Below is a small trained network, with its code and all its weights. Each question gives an input and a class and asks what happens when units are switched off, that is, made to give their printed mean instead of their output.

import numpy as np


def w(rows, s, z=0):
    codes = np.array(rows[::2]) - 128.0
    scale = np.full(codes.shape[1], s)
    scale[-1] = z or s
    return codes * scale


def f(y):
    return np.maximum(y, 0)


def log_softmax(a):
    a = a - a.max(-1, keepdims=True)
    return a - np.log(np.exp(a).sum(-1, keepdims=True))


def net(x, mask):
    res = np.array(x, float).reshape(1, 6) / 4 @ E
    y = f(res @ A[0][:, :-1].T + A[0][:, -1])
    res = res + np.where(mask, y, B[0][:, -1]) @ B[0][:, :-1]
    return log_softmax(res[-1] @ U[:, :-1].T + U[:, -1])


A, B = {}, {}
E = w([
[233,228,157,29,125,91],'x0',
[121,195,148,241,166,75],'x1',
[190,153,71,129,161,177],'x2',
[89,115,33,143,165,9],'x3',
[47,238,122,102,126,206],'x4',
[170,149,82,185,2,122],'x5',
],0.0063)
A[0] = w([
[180,188,122,47,161,136,108],'n0',
[222,136,120,142,98,111,87],'n1',
[88,35,148,99,123,102,242],'n2',
[87,197,103,185,124,169,121],'n3',
[111,78,102,81,86,146,198],'n4',
[217,112,143,136,98,91,88],'n5',
[93,213,69,126,71,159,106],'n6',
[96,103,92,69,76,136,106],'n7',
[148,24,71,128,172,144,117],'n8',
[135,199,111,183,118,176,185],'n9',
[80,171,132,195,132,197,4],'n10',
[173,36,80,129,166,164,131],'n11',
[69,19,201,173,117,122,68],'n12',
[78,121,82,52,72,129,167],'n13',
[254,118,119,138,65,72,128],'n14',
[109,137,167,212,123,190,65],'n15',
[145,82,138,166,166,164,69],'n16',
[248,105,124,140,88,82,110],'n17',
[157,26,87,129,180,172,72],'n18',
[141,64,103,115,108,175,106],'n19',
[76,130,64,71,64,113,165],'n20',
[113,155,78,169,182,10,133],'n21',
[140,150,142,41,153,128,139],'n22',
[199,208,114,40,164,135,144],'n23',
[111,150,79,176,203,13,88],'n24',
[88,119,42,118,83,85,59],'n25',
[178,196,113,27,157,127,112],'n26',
],0.0074,0.003)
B[0] = w([
[176,136,191,99,158,120,207],'n0',
[123,190,85,66,69,165,181],'n1',
[179,30,159,150,149,190,232],'n2',
[78,205,85,67,96,113,200],'n3',
[128,78,121,158,124,151,201],'n4',
[129,153,98,117,73,166,181],'n5',
[132,109,66,119,62,216,196],'n6',
[129,66,124,174,151,127,170],'n7',
[92,49,95,199,152,121,213],'n8',
[103,188,102,82,95,103,210],'n9',
[80,205,118,89,112,88,178],'n10',
[58,53,51,218,143,103,206],'n11',
[189,61,202,125,207,130,216],'n12',
[158,41,127,181,156,170,189],'n13',
[90,191,25,82,25,254,225],'n14',
[85,206,163,91,160,47,185],'n15',
[109,104,135,161,151,114,161],'n16',
[115,185,45,90,37,216,210],'n17',
[116,48,91,197,143,124,196],'n18',
[93,89,82,183,151,115,182],'n19',
[149,56,129,170,141,143,188],'n20',
[19,79,38,208,141,104,254],'n21',
[183,100,199,121,190,116,193],'n22',
[211,146,210,51,158,117,235],'n23',
[14,73,57,197,148,104,251],'n24',
[91,60,84,203,152,123,181],'n25',
[216,122,225,86,180,131,219],'n26',
],0.0063,0.0058)
U = w([
[81,70,85,202,133,125,166],'0',
[102,172,190,131,173,70,7],'1',
[205,106,244,102,151,139,211],'2',
[113,199,85,95,74,156,119],'3',
],0.011,0.0015)

Each question gives the input, the list of numbers given to net, and the class t.
The units are the neurons (one row each of A and B). Each row of codes is followed by its name. A weight is (code - 128) times the scale printed after its matrix; where a second scale follows, it is the last column's (A, B and U).
mask holds one flag per neuron, in row order. A switched-off neuron (its flag False) gives its mean, the last column of its row in B, instead of its output. The means were averaged over made-up inputs and are rounded, as every weight is.
A unit's drop is (log p(t) with every unit on - log p(t) with that unit switched off) / (log p(t) with every unit on - log p(t) with every unit switched off).
The circuit of an input: a set's keep is (log p(t) with only the set's units on - log p(t) with every unit switched off) / (log p(t) with every unit on - log p(t) with every unit switched off). Starting from the 12 units with the biggest drops (on a tie, the unit counted first), units are removed one at a time, each time the one whose removal leaves the highest keep (on an exact tie, the one counted first), for as long as the keep stays at least 0.8.
units of the circuit, in order: the units of the circuit, biggest drop first
most important unit: the unit with the biggest drop
k most important neurons: the k neurons with the biggest drops, biggest first
drop when u is switched off: that unit's drop, to one decimal
input [6,-8,6,-2,-8,2], class 3: most important unit : n14
input [7,1,-5,0,-5,0], class 3: units of the circuit, in order : n14, n17
input [1,-2,2,-7,4,3], class 2: units of the circuit, in order : n14, n21
input [4,-8,6,-3,-5,3], class 3: 3 most important neurons : n14, n17, n1
input [-6,1,-6,-7,-5,1], class 2: units of the circuit, in order : n12, n21
input [-1,-1,-2,-2,2,-2], class 2: 2 most important neurons : n21, n24
input [8,1,4,2,-4,0], class 3: 2 most important neurons : n14, n17
input [7,-4,-5,4,0,4], class 2: 2 most important neurons : n26, n23
input [4,-4,3,-6,5,-3], class 2: drop when n23 is switched off : 0.0
input [3,4,7,1,8,-6], class 2: drop when n0 is switched off : 0.1
input [8,6,7,2,-7,-5], class 3: drop when n17 is switched off : 0.3
input [5,5,8,-3,8,2], class 2: drop when n14 is switched off : 0.4
